Rows near named flat spaces through zero:
nm-hh: [-23, -8, -1, -6, 11, -39, 47, 43, 12, 14, 2, -10, -17, -31, 20, 10, 31, 36, -16, -10, 12, -3, 5]
cj-sb: [-18, 7, 8, -14, -8, 3, -35, -3, -3, -1, 0, 8, -22, 37, 0, -5, -5, -17, 25, -25, 1, -21, -3]
zg-gt: [15, 4, 34, 0, -16, -2, 5, -12, 9, -29, -12, -11, -13, -18, 4, -22, -11, 4, -20, 18, 19, 26, -12]
zg-gt: [-8, 21, -24, -14, 1, -12, 25, 37, 33, 1, 35, -36, 19, -33, 17, 16, -13, 0, -1, -41, 7, 9, -3]
ds-ft: [5, -16, -2, -14, -2, 14, -14, 8, 14, 2, 14, 40, -23, 10, 8, -10, 29, 14, -18, -29, -3, -13, 1]
ld-nj: [-10, 16, 4, 9, -9, 8, -1, 17, -5, 8, -8, -5, 21, -4, 8, 6, 15, -12, -4, -8, 5, -22, 4]
ld-nj: [-23, 21, 9, -5, -26, 18, -28, 8, -4, -8, -10, -19, -23, 23, -1, 7, -19, -55, 53, -39, 7, 2, 20]
zg-gt: [-13, -15, -18, -16, 6, -26, 18, 1, 24, -6, 26, -9, -8, 0, -16, 3, -16, 20, -13, -6, 2, 23, -4]
nm-hh: [15, -10, -28, -5, 17, -17, 14, -5, 18, -13, 22, 17, 2, -25, 21, 4, 3, 20, -14, 2, 1, 7, -7]
ds-ft: [41, 39, -11, -3, 11, 4, -10, -24, -12, -39, -5, 5, -1, -32, 62, 11, -2, -27, 42, 1, 14, 7, 2]
ld-nj: [11, 20, 36, 0, 2, -29, 15, 15, -29, 18, 0, 26, -24, -4, -5, -18, 2, -1, 47, -54, 31, -38, 21]
cj-sb: [-15, -47, -12, 17, 9, -45, 15, -13, -6, 6, -2, 33, -41, 0, -26, -5, -26, 1, 33, 1, 5, 3, 19]
nm-hh: [41, -16, -6, -3, -2, 53, 17, -1, 8, -3, 4, -13, -9, -21, -13, 5, 8, 5, -19, 10, -24, 67, 17]
zg-gt: [8, 19, 28, -1, -13, 4, 5, -1, 0, -15, -10, -17, 9, -9, 4, -11, 1, 1, -18, 11, 15, 8, -8]
nm-hh: [5, 18, 6, -4, 16, 4, 1, 15, -11, 19, -5, -12, 19, -3, 22, 5, 21, 19, -7, 11, -10, -24, -16]
zg-gt: [-13, 2, 27, -24, -6, -30, 26, 8, 18, -15, 6, -40, -31, -4, -11, -11, -18, 24, -10, 1, 18, 39, -11]
zg-gt: [21, -27, 5, 13, 3, 6, -19, -26, -2, -7, -8, 39, -11, 0, 0, -19, -3, 6, -10, 22, -6, -6, -11]
cj-sb: [-34, -2, 12, 10, -29, 3, -26, -5, 22, -32, -27, -21, 3, 2, 19, -4, -6, -22, -30, 37, 7, 3, -24]
nm-hh: [-9, -25, -16, 5, 13, 9, -20, 4, 0, 19, -8, 16, -8, 10, 14, 6, 14, 8, -1, 16, -27, -19, -11]
ld-nj: [17, 1, -21, 13, 6, 42, -1, 19, -9, 34, 6, 6, 31, -6, -4, 14, 17, -10, 4, -17, -26, -14, 15]
ds-ft: [18, 1, 16, 12, -5, 1, 6, -6, -4, -7, -9, -3, -1, -19, -1, -11, -14, -7, 5, 7, 8, 10, 0]
cj-sb: [-53, -9, 7, 21, -29, -37, -13, 1, 16, -12, -8, 12, 14, 11, -15, -11, -20, -24, -16, -3, 27, -40, -8]
zg-gt: [-4, -14, -8, 7, -14, 2, -2, -24, 13, -19, 5, 3, 16, 7, -28, -5, -17, -5, -30, 20, 3, 21, -2]
cj-sb: [-12, -21, -23, 12, 3, -8, 9, -7, -7, 18, 10, -1, 0, 14, -45, 10, -32, -15, 29, -9, -11, 14, 22]
cj-sb: [10, 6, -12, -5, 21, 20, 49, 21, -29, 33, -3, 4, 25, 1, -11, 28, 78, 42, -36, 13, -14, 6, 36]
ds-ft: [-16, -28, 15, 2, -16, 33, -6, 19, 8, 23, -10, -3, -10, 20, -32, -7, 17, 8, -33, 2, -20, 8, 3]
ds-ft: [-29, -2, -8, 5, 7, -45, -15, -22, -8, -11, -6, 8, -6, 20, 2, 1, -26, -10, 27, 14, 11, -25, -9]
nm-hh: [8, 11, 6, -3, 4, 1, 0, 5, -2, 3, 1, -15, -2, -7, 8, 0, -11, -3, 17, -7, -1, 1, -5]
cj-sb: [-5, -45, 13, 19, 4, -24, -12, -30, -8, -7, -27, 42, -31, 8, -6, -21, -2, 14, -10, 46, 0, -10, -11]
ds-ft: [-25, 2, -27, -17, 1, 13, -11, -1, 15, -10, 5, -18, 13, 22, 10, 22, 21, 6, -29, 21, -16, 12, -8]
ds-ft: [-11, 4, -10, 7, 1, 14, 7, 20, -15, 24, -7, -13, -1, 4, -6, 20, 7, -19, 31, -17, -12, -1, 25]
ld-nj: [19, 47, 15, -11, -4, 7, 8, 7, -8, 4, 21, -8, 42, 1, -8, -6, 5, 2, -9, -34, 19, -20, 1]
ld-nj: [8, -2, 21, 3, -8, 2, -7, -5, 1, -12, -14, -5, -21, -8, 8, -12, -12, -8, 9, 6, 6, 11, -6]
ds-ft: [11, 9, 30, -11, 29, -38, 0, -6, -36, 25, -4, 16, -25, 18, 1, -18, -3, 30, 40, -6, 6, -38, -11]
cj-sb: [-44, -2, -8, -3, -13, -8, -14, 6, 0, 5, -2, -3, -8, 34, -18, 11, -3, -22, 16, -18, 2, -13, 14]
ld-nj: [-1, 1, 27, -15, -6, 6, -25, -14, 0, -13, -12, -11, -28, 23, 2, -15, -11, 1, 3, 14, -1, 11, -19]
ld-nj: [-11, 5, 8, -18, 5, -19, -4, -2, -14, 7, 7, 13, -28, 30, -13, -3, 0, 4, 31, -30, 10, -12, 13]
cj-sb: [-21, -24, -16, 16, -6, 16, 0, -13, -3, 2, -19, -19, 10, 15, -28, 16, -4, -11, -14, 45, -22, 30, 9]
zg-gt: [15, 9, -22, 7, -1, -16, 17, -29, 8, -48, 0, -1, 12, -34, 24, 12, -9, -14, -5, 28, 20, 32, 7]
ld-nj: [-22, 15, -8, -17, -7, -20, -3, -12, 13, -24, 13, -17, 9, 19, -6, 5, -13, -1, -11, 2, 13, 8, -8]
nm-hh: [-21, 4, 2, -7, 21, -48, -6, 21, -2, 18, 2, -7, -26, -4, 31, -1, -20, 7, 48, -20, 4, -40, -21]
cj-sb: [-21, -2, -11, -4, 0, -22, 10, 13, 4, 2, 7, -1, -15, 1, -1, 10, -3, -6, 20, -23, 8, -2, 14]
zg-gt: [-5, 16, 5, -10, -4, -11, 11, 2, 18, -5, 18, -31, 37, -1, -14, -6, -15, 19, -39, 10, 7, 5, -25]
ds-ft: [29, 17, 25, -4, -18, 46, -9, 4, 11, -3, 6, -16, 28, -7, -8, -18, 2, 2, -40, -3, -3, 12, -16]
nm-hh: [-8, 25, 15, -3, -8, -23, -14, -23, -13, -14, 3, 11, 17, 26, -15, -13, -15, -9, 7, -7, 25, -28, -5]
zg-gt: [-16, 1, -18, -4, -6, -7, 16, 8, 6, -10, 4, -13, -16, -6, -1, 19, -3, -18, 21, -17, 6, 26, 26]
zg-gt: [12, 6, -9, -17, 14, -17, 19, 3, 13, -1, 29, 14, 21, -9, 6, -5, 20, 41, -41, -6, 8, -11, -14]
ds-ft: [-17, -25, -6, -7, -4, 17, -17, -13, 12, -20, -21, -1, -24, 16, 14, 7, 24, 8, -31, 45, -17, 26, -9]
ld-nj: [-23, -1, 13, -10, 15, -21, 8, 13, -24, 26, -11, 28, -8, 30, 0, 1, 56, 38, -16, 2, 4, -45, 5]
nm-hh: [2, 14, 29, -4, -3, 20, -19, -7, -26, 16, -15, -6, 4, 36, -21, -9, 6, 0, 6, 6, -7, -13, -3]
cj-sb: [34, -15, 15, 22, -3, 15, -1, -24, -14, 8, -1, 18, 12, -4, -38, -22, -27, -4, -1, 11, -4, 8, 3]
ds-ft: [24, -12, 13, 18, -16, 3, 9, -1, 10, -12, 1, 21, -7, -34, -4, -19, -15, -12, -3, -15, 16, 9, 8]
nm-hh: [-1, 33, 10, 1, -1, 25, -4, -7, -30, 15, -11, -19, 49, 30, -20, 9, 21, 0, -16, 20, -7, -15, 4]
nm-hh: [14, -12, 37, -2, -20, 1, -7, -3, 15, -23, -7, 33, -27, -11, 9, -34, 14, 12, -34, -6, 23, -4, -11]
ld-nj: [28, 5, 25, 18, -11, 13, 19, 15, -16, 3, -17, 14, -19, -36, 9, -8, 11, -18, 25, -25, 16, 4, 29]
[8, 20, 7, 2, -9, -33, 32, -6, 13, -32, 11, -8, 20, -35, 5, -7, -13, 4, -21, 0, 37, 12, -2] => ld-nj
[-34, -9, -29, 13, -30, 19, -2, 16, 32, -1, 16, -15, 39, 3, -30, 14, -13, -31, -31, -17, -4, 7, 11] => ds-ft
[59, 33, 4, 26, -12, 39, -9, 8, 10, -23, -2, 24, 45, -71, 66, -10, 17, -28, -17, -14, 16, -27, -10] => zg-gt
[7, 12, -5, -5, 16, -15, -19, -12, -6, 1, 8, 8, 8, 7, 17, -4, -14, 4, 18, 0, -1, -28, -21] => nm-hh
[-2, 26, 28, -5, -30, 27, -41, -3, 16, -27, -10, -21, 4, 7, 19, -16, -16, -31, -6, -5, 10, -3, -24] => cj-sb
[12, 23, -4, 2, -3, 8, 40, 26, -10, 23, 21, -6, 33, -15, -28, 10, 14, 1, -2, -42, 11, 0, 34] => cj-sb
[-15, 13, 0, 7, -14, -3, -13, 2, 18, -11, 2, -15, 35, -4, 7, -4, -13, -11, -25, 8, 8, -17, -23] => cj-sb
[-27, -13, -15, 15, -11, -11, -28, -15, 5, -10, -5, 25, 6, 18, -2, 0, -11, -25, 4, 4, 4, -28, -2] => nm-hh
[-24, -18, -17, 15, -5, -5, 30, 7, 1, 3, -12, -15, 8, -8, -18, 21, 12, -2, -16, 25, -4, 25, 23] => cj-sb
[-4, 0, -2, -8, 5, 7, -2, 25, 5, 29, 17, 6, 9, 9, -7, -2, 12, 15, -9, -29, -10, -25, -4] => zg-gt
[-6, 14, -50, -12, 26, -67, 51, -7, 23, -22, 45, -14, 41, -32, 8, 21, -15, 31, -21, 5, 22, 11, -6] => ds-ft
[-3, 19, -22, 4, -4, 2, 11, 7, 4, -11, 6, -12, 20, -18, 15, 20, 2, -21, 9, -11, 7, 7, 15] => zg-gt
[-7, 22, 9, -2, -13, 0, 25, 27, 2, -1, 1, -8, 12, -16, 6, 6, 27, -1, -15, -24, 20, -5, 17] => cj-sb
[38, 13, 6, 3, -1, 32, 2, -1, 1, 3, 8, -8, 26, -18, -1, -7, -4, 1, -14, -2, -7, 11, -6] => ld-nj
[7, -9, -20, 15, -13, 9, 26, -1, 17, -29, -5, -8, 4, -40, 10, 14, 3, -17, -16, 15, 7, 44, 20] => ld-nj
[-5, 9, -11, 1, 3, -35, 31, -1, 9, -14, 15, 3, 25, -20, 0, 3, 3, 15, -24, 2, 23, -3, 2] => ld-nj
[2, 26, 7, 3, -29, 16, 15, 14, 18, -26, 3, -29, 20, -28, 5, 4, -4, -27, -15, -17, 22, 25, 12] => zg-gt
[-34, -20, 17, 11, -36, -8, 41, 30, 18, -10, -15, -4, -21, -19, -21, 1, 27, -4, -35, -12, 27, 27, 34] => nm-hh
[19, 19, 3, -3, 7, 19, 3, -2, -12, -4, -11, -20, 3, -10, 20, 10, 8, -4, 11, 13, -6, 16, 2] => ds-ft
[15, 18, 12, 3, -9, 48, -4, 21, -13, 22, -8, -20, 11, 0, -5, 6, 11, -19, 12, -19, -15, 6, 14] => ds-ft
[-18, -7, -7, -3, 24, -54, 45, 14, -8, 31, 19, -12, 10, -1, -32, 4, -11, 39, 2, -3, 5, -9, 2] => ds-ft
[36, 34, 12, -7, -3, 30, -10, 2, 4, -1, 15, -16, 32, -12, 9, -10, -9, -3, -8, -16, 0, -2, -17] => cj-sb
[-27, -14, -2, -2, -16, -2, 0, -4, 12, -2, 4, -23, -2, 22, -41, 1, -26, -9, -7, 4, -4, 26, 4] => zg-gt
[-30, -5, -14, 6, -14, 5, -15, -4, 10, -4, -3, -24, 10, 17, -18, 11, -26, -27, 6, 8, -8, 11, 0] => cj-sb
[-29, -19, -7, 3, -5, -25, 18, 20, 10, 5, -1, -9, -32, -8, -7, 8, -11, -8, 23, -18, 5, 12, 17] => nm-hh

Rows near named flat spaces through zero (a row that begins with a name and a colon came from that space):
cd-mn: [10, -19, 21, -5, 28, -13, 9, -1, -28, 10, 1, -12, 4, 38, -17, -4, 9, -14, -12, 7, -1, 4, -10]
sl-ls: [-12, -16, -6, 6, -17, 15, 3, 8, 4, 2, 8, -10, 0, -2, -9, 15, 8, 2, -22, -10, 0, 0, 3]
bh-qc: [3, -2, 10, -23, -9, 16, 1, 14, -3, 5, 4, -25, 9, -1, -14, 8, -16, 1, 5, -4, 2, 9, -7]
mh-tq: [23, 4, 5, 19, 10, 11, -4, 6, 3, 7, -30, 3, 34, 4, -4, -4, -17, -14, 23, -1, -3, -10, -3]
cd-mn: [26, -8, -7, -45, 8, 28, -17, 6, 0, 15, 20, -21, 13, -5, -28, 3, 8, -29, -4, -30, 19, -5, -7]
cd-mn: [30, -8, 14, -29, -46, 23, -10, 11, 18, -46, 10, 0, 23, -18, 9, 39, -23, -10, -10, -2, -10, -6, -40]
cd-mn: [13, -30, 11, 10, -11, 22, -3, 0, -25, 23, 7, -10, 5, 23, -5, -16, -6, 1, -25, -3, 6, -5, -13]
mh-tq: [-10, -17, 6, -30, 19, -6, 8, 10, 6, -20, -27, 1, 5, 8, -28, -10, -3, -3, 22, 17, -10, 20, -7]
sl-ls: [49, 35, 5, -56, 7, -29, -20, -15, -9, -21, 15, 15, -12, -10, 21, -20, -9, -10, 31, 4, 11, 12, -15]
rg-rz: [-24, -31, -13, 7, -19, 13, 5, -1, 18, -7, -12, 18, -7, -5, -8, -14, 1, 15, -5, 13, -4, 4, -10]
rg-rz: [-15, 13, -9, -23, -9, 12, -20, 1, 12, -37, 4, 11, -18, -32, 17, 1, 2, 11, -7, -12, -8, -10, 25]
mh-tq: [-26, -23, 24, -51, -6, 10, 3, -4, -4, -25, 27, -6, -24, 4, -1, -2, -11, 17, -21, 20, -10, -5, -31]
sl-ls: [-28, -7, 13, 38, 15, -10, 15, -14, 12, -12, -24, 31, 3, 10, 19, -9, -12, 14, 9, 36, -22, -23, -17]
bh-qc: [-19, 21, -36, 6, 2, -8, -14, -5, 38, -32, -48, 49, -11, -41, 14, -36, -1, 18, 48, 9, -8, 7, 32]
rg-rz: [11, 21, -6, 30, -17, -27, 8, -8, 2, 6, 5, 9, -4, -2, 22, 10, 0, 5, 6, 7, 4, 10, -2]
rg-rz: [-29, -17, 15, -8, 47, -10, 21, 6, -9, 13, -20, -14, 3, 29, -34, -11, 4, -3, 13, 19, -9, 8, 0]
rg-rz: [-31, -6, -16, -6, 9, -14, 10, -4, 12, 3, -16, 14, -21, -4, -11, -28, 6, 18, 22, 18, 1, 20, 7]
bh-qc: [-20, -7, -4, 20, -40, 5, -5, 15, -17, -22, -12, -3, -23, -8, 16, -9, -5, 37, -22, -3, -11, 23, 38]
bh-qc: [-10, 11, 0, -27, 36, -13, -1, -18, 9, -1, 17, 12, -14, -3, 2, -8, 12, -9, 9, 6, 3, -17, -9]
bh-qc: [-8, 4, -13, -14, 20, -25, 1, -17, 3, 1, 22, 13, -25, 0, 1, -3, 32, -8, -9, -1, 8, -1, 3]
sl-ls: [7, -16, -46, -22, -21, -27, -3, -17, 47, -41, 22, 46, -18, -27, -5, 26, 55, -26, -17, -8, 9, 9, -19]
sl-ls: [-9, 12, -3, 0, 13, -8, 1, -9, -7, 18, 29, -9, -16, 1, 5, 8, 17, -3, -16, -11, 9, -10, 10]
rg-rz: [-18, -27, 16, -9, 36, 9, 19, 5, -1, 26, -20, -14, 18, 28, -39, -14, -10, -6, 19, 20, -3, 0, -22]
rg-rz: [-38, -16, -3, 35, 22, -38, 34, 3, 2, -3, -11, 0, -7, 25, -19, 28, 37, -5, -17, 13, -13, 16, 13]
bh-qc: [15, 29, -3, -26, 45, -48, -3, -22, 2, -19, 12, 24, -15, 1, 10, 1, 29, -24, 15, 5, 2, -4, 0]
mh-tq: [27, -6, -11, 5, -4, -3, 1, -3, 2, 26, -17, 8, 13, 7, -11, -27, -9, -6, 30, 7, 15, 17, -17]
mh-tq: [-2, -5, -10, -4, 15, -12, 1, -2, -6, 9, -4, 2, -10, 7, -12, -15, 16, -3, 3, -2, 6, 12, 12]
cd-mn: [-6, 16, 5, -11, -13, -1, -1, 9, 4, -21, -1, -8, -3, -15, 9, 13, -12, 11, 7, 0, -8, 8, 9]
sl-ls: [-2, 6, -15, 25, -21, 0, 8, -10, 21, 22, 22, 5, 1, -11, 10, 20, 6, -2, -6, -3, 11, -11, -18]
mh-tq: [-17, -9, -42, 4, -43, 25, 8, 25, 36, 27, -23, -16, 10, -30, -37, -4, -10, 15, 32, -12, 17, 41, 11]
bh-qc: [-31, 13, -12, -42, 5, -15, 7, -7, 15, 6, 17, -2, -33, -17, -7, -17, 0, 20, 24, 13, 10, 20, -3]
cd-mn: [-9, 5, 4, 26, -6, 3, 2, 10, -30, 29, -10, -22, -9, 12, 3, -22, -12, 24, -3, -4, 3, 16, 32]
cd-mn: [-21, -12, -3, -60, -5, 26, -13, 6, 7, -16, 19, -11, -20, -19, -15, -8, -1, 9, -8, -9, 2, 1, 1]
mh-tq: [26, -14, 0, -2, -41, 3, -4, -14, 2, 0, 13, 21, -4, 1, 19, -18, -18, 11, -1, 18, 8, 3, -44]
rg-rz: [-27, -31, 6, 37, 4, 25, 18, -2, 28, 8, -26, 15, 28, 8, -11, 4, -16, 2, 5, 25, -15, -28, -34]
cd-mn: [17, -13, 15, -4, 40, -14, 5, -4, -13, 1, -11, 3, 15, 30, -16, -2, 13, -27, 1, 6, -4, -6, -11]
rg-rz: [28, -7, -13, 15, 3, 48, -18, -1, 26, 17, 13, -1, 44, -15, -10, 35, 12, -45, -20, -40, 11, -53, -13]
mh-tq: [17, 12, -26, 29, -20, -14, -10, -13, 20, -19, -2, 36, -2, -21, 26, 7, 18, -6, -4, -8, 2, -7, 7]
bh-qc: [10, 5, 26, -2, 15, -11, 15, -1, -22, 27, 29, -31, 6, 27, -5, 23, -1, -13, -13, 2, 5, -4, -20]
cd-mn: [-8, 42, 34, 3, 25, -18, 7, 3, -47, 30, 34, -49, -16, 19, 19, 16, -7, 10, -16, -10, 2, -4, 30]
sl-ls: [-17, -25, 2, -10, -17, 8, 5, 17, 1, -28, -2, -10, -3, 1, -15, 23, 10, 3, -26, -4, -12, 13, 6]
cd-mn: [10, -20, 48, 10, 40, -16, 13, 7, -64, 14, -11, -29, 6, 64, -11, -14, -5, -3, -19, 14, -13, 7, 5]
bh-qc: [16, 18, 41, 6, 18, 8, -3, -3, -6, -19, -26, 9, 30, 8, 26, -6, -48, 2, 29, 27, -23, -30, -25]
bh-qc: [-23, -11, 21, 5, -17, 42, -2, 13, -7, 4, -8, -18, 7, -2, 4, -8, -38, 26, -6, 6, -12, -15, -2]
mh-tq: [40, 7, 13, -4, -13, -21, 4, -18, -2, 3, 11, 17, 7, 11, 21, -7, -19, -5, 18, 25, 6, 2, -51]
sl-ls: [-24, -5, 11, 11, 20, 12, -3, -13, -18, 19, 18, -3, -17, 11, 12, -16, 4, 11, -26, -1, -1, -30, 9]
rg-rz: [1, -4, -25, 2, -12, -13, -3, 0, 3, -6, 14, 4, -16, -8, -5, 14, 36, -8, -23, -20, 9, 15, 21]
mh-tq: [-42, -23, -13, -20, 9, 17, 3, 23, 9, -13, -24, -14, -7, -7, -38, -5, 12, 9, 0, -8, -8, 20, 33]
cd-mn: [-2, 20, 27, -14, 21, -17, 8, 14, -46, 21, 18, -50, -11, 25, -6, 8, -3, 5, -9, -8, 2, 20, 27]
bh-qc: [28, 27, 31, -30, 15, -19, 8, 7, -11, -2, 2, -23, 19, 11, -2, 17, -27, -12, 32, 13, -2, 13, -23]
mh-tq: [-24, 24, -7, -28, -13, -3, 17, 7, 27, 15, 28, -28, -6, -23, -12, 32, -9, 7, 20, 1, 11, 16, -14]
sl-ls: [-34, 42, 9, 10, 29, -38, 17, -1, 32, -49, -17, 17, 3, -19, 20, 45, 3, -1, 24, 20, -29, -11, 11]
sl-ls: [-9, 12, -8, 20, 17, 19, -8, -12, -8, 49, 23, -10, -7, -1, 7, -13, 6, 1, -12, -19, 16, -30, 16]
rg-rz: [-17, 6, -1, -19, -4, 5, -1, 2, 14, -15, -3, 3, -7, -17, 2, -3, -11, 12, 13, 7, -5, 1, -1]
sl-ls: [-3, -21, 1, -5, -9, 40, -15, 17, 14, -33, -46, 12, 24, -14, -9, -16, -24, 6, 14, 1, -18, -7, 6]
[9, -21, 9, -37, -17, 22, -6, 18, -19, -2, 26, -37, -1, 7, -23, 20, 6, -9, -34, -24, 6, 12, 1] => bh-qc
[12, 10, -12, 10, -48, 1, 13, 16, 25, 2, 10, -17, 19, -19, -5, 48, -8, -5, 6, -8, 7, 21, -17] => sl-ls
[-16, -5, -27, -8, -1, -6, 3, -9, 18, 17, -13, 19, -18, -11, -11, -41, 2, 16, 31, 13, 13, 20, -1] => rg-rz
[-3, -16, -5, -9, -23, 16, 2, -2, -16, 48, 26, -22, -18, 8, -10, -27, -9, 19, -8, -2, 23, 15, -11] => mh-tq
[11, -8, 21, 4, -16, -19, 18, 7, -20, 5, 7, -18, 2, 25, -2, 13, -10, 5, -7, 16, -2, 25, -21] => rg-rz
[-2, 2, 26, -18, -7, -12, 8, -14, -5, -12, 8, 11, -12, 8, 22, -16, -31, 21, 14, 38, -8, -1, -41] => bh-qc
[-1, 4, 25, 52, -6, -7, 20, 0, -22, 29, 1, -16, 12, 27, 16, 11, -20, 12, -8, 16, -6, -7, -11] => bh-qc
[17, 10, 10, -9, -29, 7, 1, 8, 8, -12, 22, -15, 14, -11, 8, 41, -12, -8, -9, -7, 0, -3, -21] => rg-rz
[28, -30, 18, 6, -46, 49, 1, 24, 2, 8, -19, -21, 45, 6, -16, 7, -47, 1, 6, 3, -3, 3, -40] => bh-qc
[-23, -8, -6, 1, -11, -45, 27, 2, 23, -45, 8, 12, -12, 0, -5, 53, 34, -7, -18, 16, -15, 23, -10] => sl-ls
[26, 19, 7, 11, 3, -29, 11, -2, 1, 2, -12, 4, 16, 8, 6, 7, -11, -9, 29, 15, 0, 15, -16] => bh-qc
[-20, -11, 25, -31, 8, 20, -9, 9, -21, -20, -3, -14, -12, 5, -1, -17, -17, 19, -11, 5, -15, -4, 11] => cd-mn
[9, 27, 19, -11, 33, 13, -3, -12, -4, 35, 28, -18, 13, 3, 7, 5, -15, -15, 9, -5, 10, -39, -18] => mh-tq
[-19, 10, -13, -2, 9, 2, 5, 9, 8, 16, 1, -18, -2, -9, -17, 9, 9, 0, 7, -13, 7, 9, 22] => mh-tq
[13, -11, -25, -27, -12, 5, -5, 30, 7, -12, -11, -23, 11, -11, -43, 23, 25, -21, -2, -34, 9, 40, 29] => sl-ls
[-2, -24, -24, 18, -25, 35, -5, 9, 22, 12, -10, 2, 16, -14, -18, 2, 4, -4, -8, -17, 7, -5, 1] => sl-ls
[-23, -2, 18, -20, 32, -15, 5, -4, -7, -23, -4, 5, -12, 11, 0, -4, 3, 3, -1, 17, -16, -6, 1] => cd-mn
